Below are the code and all the weights of a small trained network. Each question names an input and a class and asks about switching units off, where a switched-off unit gives its printed mean instead of its output.

import numpy as np


def w(rows, s, z=0):
    codes = np.array(rows[::2]) - 128.0
    scale = np.full(codes.shape[1], s)
    scale[-1] = z or s
    return codes * scale


def f(y):
    return y / 2 * (1 + np.tanh(0.7978845608 * (y + 0.044715 * y**3)))


def log_softmax(a):
    a = a - a.max(-1, keepdims=True)
    return a - np.log(np.exp(a).sum(-1, keepdims=True))


def net(x, mask):
    res = np.array(x, float).reshape(1, 5) / 4 @ E
    y = f(res @ A[0][:, :-1].T + A[0][:, -1])
    res = res + np.where(mask, y, B[0][:, -1]) @ B[0][:, :-1]
    return log_softmax(res[-1] @ U[:, :-1].T + U[:, -1])


A, B = {}, {}
E = w([
[60,61,216,174,194,216,146,104],'x0',
[221,143,166,30,174,165,55,33],'x1',
[201,194,211,137,91,193,222,140],'x2',
[173,41,184,87,59,75,153,117],'x3',
[125,122,157,5,210,77,163,198],'x4',
],0.011)
A[0] = w([
[84,73,91,130,157,89,117,85,88],'n1',
[84,22,209,168,187,193,158,96,86],'n2',
[137,176,89,156,39,157,87,50,78],'n3',
[198,159,70,111,64,85,123,160,214],'n4',
[173,220,194,133,105,172,159,100,76],'n5',
[139,181,206,123,131,124,156,144,11],'n6',
[188,153,130,114,113,189,198,129,92],'n7',
[112,223,123,135,178,150,102,129,53],'n8',
[119,112,141,169,101,123,188,211,93],'n9',
[128,211,214,111,89,171,124,170,52],'n10',
[91,200,121,152,184,134,118,118,87],'n11',
[106,94,89,100,148,124,70,89,94],'n12',
[134,131,136,33,201,120,148,230,109],'n13',
[88,162,128,122,162,175,122,129,123],'n14',
[201,148,151,69,169,164,86,25,5],'n15',
[171,4,199,118,75,79,154,96,137],'n16',
[130,92,128,210,102,142,135,58,112],'n17',
[106,100,94,92,144,130,52,115,110],'n18',
],0.012,0.0029)
B[0] = w([
[174,72,156,179,68,56,93,179,185],'n1',
[207,205,82,102,200,117,168,176,244],'n2',
[110,146,227,86,166,85,167,50,220],'n3',
[170,194,85,86,196,158,154,167,236],'n4',
[160,79,140,157,104,77,83,140,213],'n5',
[128,104,127,146,127,86,95,127,174],'n6',
[208,65,127,189,130,77,74,154,194],'n7',
[118,135,84,33,64,180,80,84,178],'n8',
[84,124,134,185,59,111,166,148,208],'n9',
[139,119,129,167,117,91,33,130,188],'n10',
[92,126,128,36,27,189,86,103,170],'n11',
[184,58,134,141,140,86,96,172,190],'n12',
[103,89,220,105,181,113,178,27,225],'n13',
[141,126,112,71,128,162,108,149,161],'n14',
[10,173,86,209,59,107,255,187,251],'n15',
[104,110,85,17,68,250,80,107,241],'n16',
[101,110,170,64,173,71,171,62,195],'n17',
[186,106,126,196,94,80,103,130,192],'n18',
],0.0098,0.017)
U = w([
[104,113,204,124,204,124,150,43,96],'0',
[177,78,111,198,125,113,51,170,5],'1',
[10,154,79,201,90,145,194,205,176],'2',
[123,131,81,77,85,237,63,113,185],'3',
[206,229,60,118,233,144,138,175,160],'4',
],0.012,0.0022)

Each question gives the input, the list of numbers given to net, and the class t.
The units are the neurons (one row each of A and B). Each row of codes is followed by its name. A weight is (code - 128) times the scale printed after its matrix; where a second scale follows, it is the last column's (A, B and U).
mask holds one flag per neuron, in row order. A switched-off neuron (its flag False) gives its mean, the last column of its row in B, instead of its output. The means were averaged over made-up inputs and are rounded, as every weight is.
A unit's drop is (log p(t) with every unit on - log p(t) with that unit switched off) / (log p(t) with every unit on - log p(t) with every unit switched off).
The circuit of an input: a set's keep is (log p(t) with only the set's units on - log p(t) with every unit switched off) / (log p(t) with every unit on - log p(t) with every unit switched off). Starting from the 12 units with the biggest drops (on a tie, the unit counted first), units are removed one at a time, each time the one whose removal leaves the highest keep (on an exact tie, the one counted first), for as long as the keep stays at least 0.8.
circuit, biggest first: the units of the circuit, biggest drop first
most important unit: the unit with the biggest drop
top k neurons: the k neurons with the biggest drops, biggest first
drop when u is switched off: that unit's drop, to one decimal
input [5,-5,-6,-5,-2], class 1: most important unit -> n15
input [1,5,6,-3,6], class 0: top 2 neurons -> (n13, n1)
input [-6,3,-2,6,6], class 0: top 4 neurons -> (n13, n2, n8, n11)
input [-8,-6,8,-5,1], class 1: top 2 neurons -> (n2, n15)
input [-2,-7,-2,6,-7], class 0: top 2 neurons -> (n15, n17)
input [6,5,-3,5,-5], class 4: top 2 neurons -> (n2, n13)
input [0,-4,-4,-1,-1], class 1: top 2 neurons -> (n15, n1)
input [-8,0,-2,8,2], class 3: top 2 neurons -> (n16, n2)
input [-3,-3,1,7,-4], class 3: top 2 neurons -> (n16, n15)
input [-7,-6,-8,-8,0], class 1: top 4 neurons -> (n16, n1, n15, n18)
input [-5,5,3,-3,0], class 2: top 2 neurons -> (n15, n2)
input [-2,-4,6,3,-5], class 1: top 4 neurons -> (n13, n15, n7, n5)
input [-3,-4,-3,5,-2], class 3: circuit, biggest first -> (n15, n16)
input [3,-6,-2,8,-2], class 3: most important unit -> n16
input [7,-1,-6,-8,-6], class 3: drop when n8 is switched off -> 0.5
input [7,5,3,0,4], class 4: drop when n2 is switched off -> 1.6
input [-2,-1,-3,1,7], class 0: drop when n13 is switched off -> 0.6
